Here is a tiny trained network, its code and every weight. The questions are about switching its units off for an input and a class, where a switched-off unit gives its printed mean instead of its output.

import numpy as np


def w(rows, s, z=0):
    codes = np.array(rows[::2]) - 128.0
    scale = np.full(codes.shape[1], s)
    scale[-1] = z or s
    return codes * scale


def f(y):
    return y / 2 * (1 + np.tanh(0.7978845608 * (y + 0.044715 * y**3)))


def log_softmax(a):
    a = a - a.max(-1, keepdims=True)
    return a - np.log(np.exp(a).sum(-1, keepdims=True))


def net(x, mask):
    res = np.array(x, float).reshape(1, 6) / 4 @ E
    y = f(res @ A[0][:, :-1].T + A[0][:, -1])
    res = res + np.where(mask, y, B[0][:, -1]) @ B[0][:, :-1]
    return log_softmax(res[-1] @ U[:, :-1].T + U[:, -1])


A, B = {}, {}
E = w([
[121,77,132,96,117,180,186,123,122,243,15],'x0',
[114,142,103,106,123,142,160,88,117,118,117],'x1',
[160,196,146,111,115,152,141,156,160,118,111],'x2',
[150,69,108,8,35,76,111,193,133,124,145],'x3',
[254,115,99,62,166,134,114,75,179,170,114],'x4',
[54,141,94,127,133,117,111,56,112,117,94],'x5',
],0.0086)
A[0] = w([
[139,96,134,194,202,166,142,97,121,158,171,4],'n0',
[182,123,105,109,165,91,106,63,225,164,150,72],'n1',
[105,134,135,136,95,153,139,112,128,253,94,237],'n2',
[108,174,152,127,160,222,87,89,97,156,144,15],'n3',
[131,164,103,114,165,104,125,122,123,53,190,163],'n4',
[130,145,97,55,70,93,87,160,143,122,103,31],'n5',
[106,34,79,84,91,91,91,140,87,136,152,100],'n6',
[74,152,168,149,55,172,142,156,66,123,159,30],'n7',
],0.0074,0.002)
B[0] = w([
[154,163,94,175,61,222,88,202,111,133,87,178],'n0',
[124,94,234,112,118,154,120,80,86,49,116,220],'n1',
[91,123,124,151,208,85,158,165,166,99,199,253],'n2',
[174,161,87,174,115,160,98,170,162,129,122,166],'n3',
[143,107,103,103,192,90,173,254,124,66,141,218],'n4',
[193,135,75,180,137,195,132,143,124,75,103,211],'n5',
[143,189,104,205,126,182,90,135,123,99,137,234],'n6',
[154,87,199,148,105,182,107,44,88,50,91,194],'n7',
],0.0097,0.006)
U = w([
[165,146,41,201,72,210,103,167,162,132,91,31],'0',
[86,89,141,101,164,162,129,166,123,121,133,240],'1',
[110,82,142,148,141,108,139,137,159,108,99,255],'2',
[111,39,255,127,134,145,139,60,103,67,122,35],'3',
[119,121,112,143,142,140,133,130,137,138,175,213],'4',
[77,63,103,126,235,80,195,194,164,116,142,55],'5',
[103,149,138,90,55,14,99,120,138,219,147,28],'6',
],0.0076,0.0056)

Each question gives the input, the list of numbers given to net, and the class t.
The units are the neurons (one row each of A and B). Each row of codes is followed by its name. A weight is (code - 128) times the scale printed after its matrix; where a second scale follows, it is the last column's (A, B and U).
mask holds one flag per neuron, in row order. A switched-off neuron (its flag False) gives its mean, the last column of its row in B, instead of its output. The means were averaged over made-up inputs and are rounded, as every weight is.
A unit's drop is (log p(t) with every unit on - log p(t) with that unit switched off) / (log p(t) with every unit on - log p(t) with every unit switched off).
The circuit of an input: a set's keep is (log p(t) with only the set's units on - log p(t) with every unit switched off) / (log p(t) with every unit on - log p(t) with every unit switched off). Starting from all 8 units, units are removed one at a time, each time the one whose removal leaves the highest keep (on an exact tie, the one counted first), for as long as the keep stays at least 0.8.
circuit, biggest first: the units of the circuit, biggest drop first
unit that matters most: the unit with the biggest drop
top k neurons: the k neurons with the biggest drops, biggest first
drop of u: that unit's drop, to one decimal
input [-5,1,0,-8,-5,0], class 0: circuit, biggest first : [n0]
input [-5,1,3,-3,-7,6], class 3: top 2 neurons : [n7; n2]
input [1,2,7,-6,-8,7], class 3: top 2 neurons : [n7; n6]
input [-4,1,0,-8,7,3], class 0: top 4 neurons : [n0; n3; n2; n7]
input [-3,4,-3,2,-6,2], class 3: top 2 neurons : [n7; n2]
input [5,-1,-7,-8,3,-5], class 0: top 3 neurons : [n0; n3; n4]
input [-6,-5,3,-8,-7,8], class 0: top 3 neurons : [n3; n0; n2]
input [-6,-5,4,4,2,0], class 5: top 3 neurons : [n4; n7; n0]
input [8,7,-7,-5,2,-3], class 5: top 2 neurons : [n2; n6]
input [-4,-6,-7,8,-2,4], class 0: top 2 neurons : [n6; n5]
input [1,3,6,6,-7,-5], class 3: top 4 neurons : [n7; n0; n3; n4]
input [5,-2,-5,7,3,3], class 0: top 3 neurons : [n6; n5; n4]
input [6,0,-5,-1,3,0], class 5: drop of n4 : -0.2
input [-3,4,-2,7,2,-4], class 0: drop of n5 : 0.4
input [4,-1,2,-3,7,0], class 3: unit that matters most : n1
input [3,3,6,3,6,-3], class 3: drop of n4 : 0.2
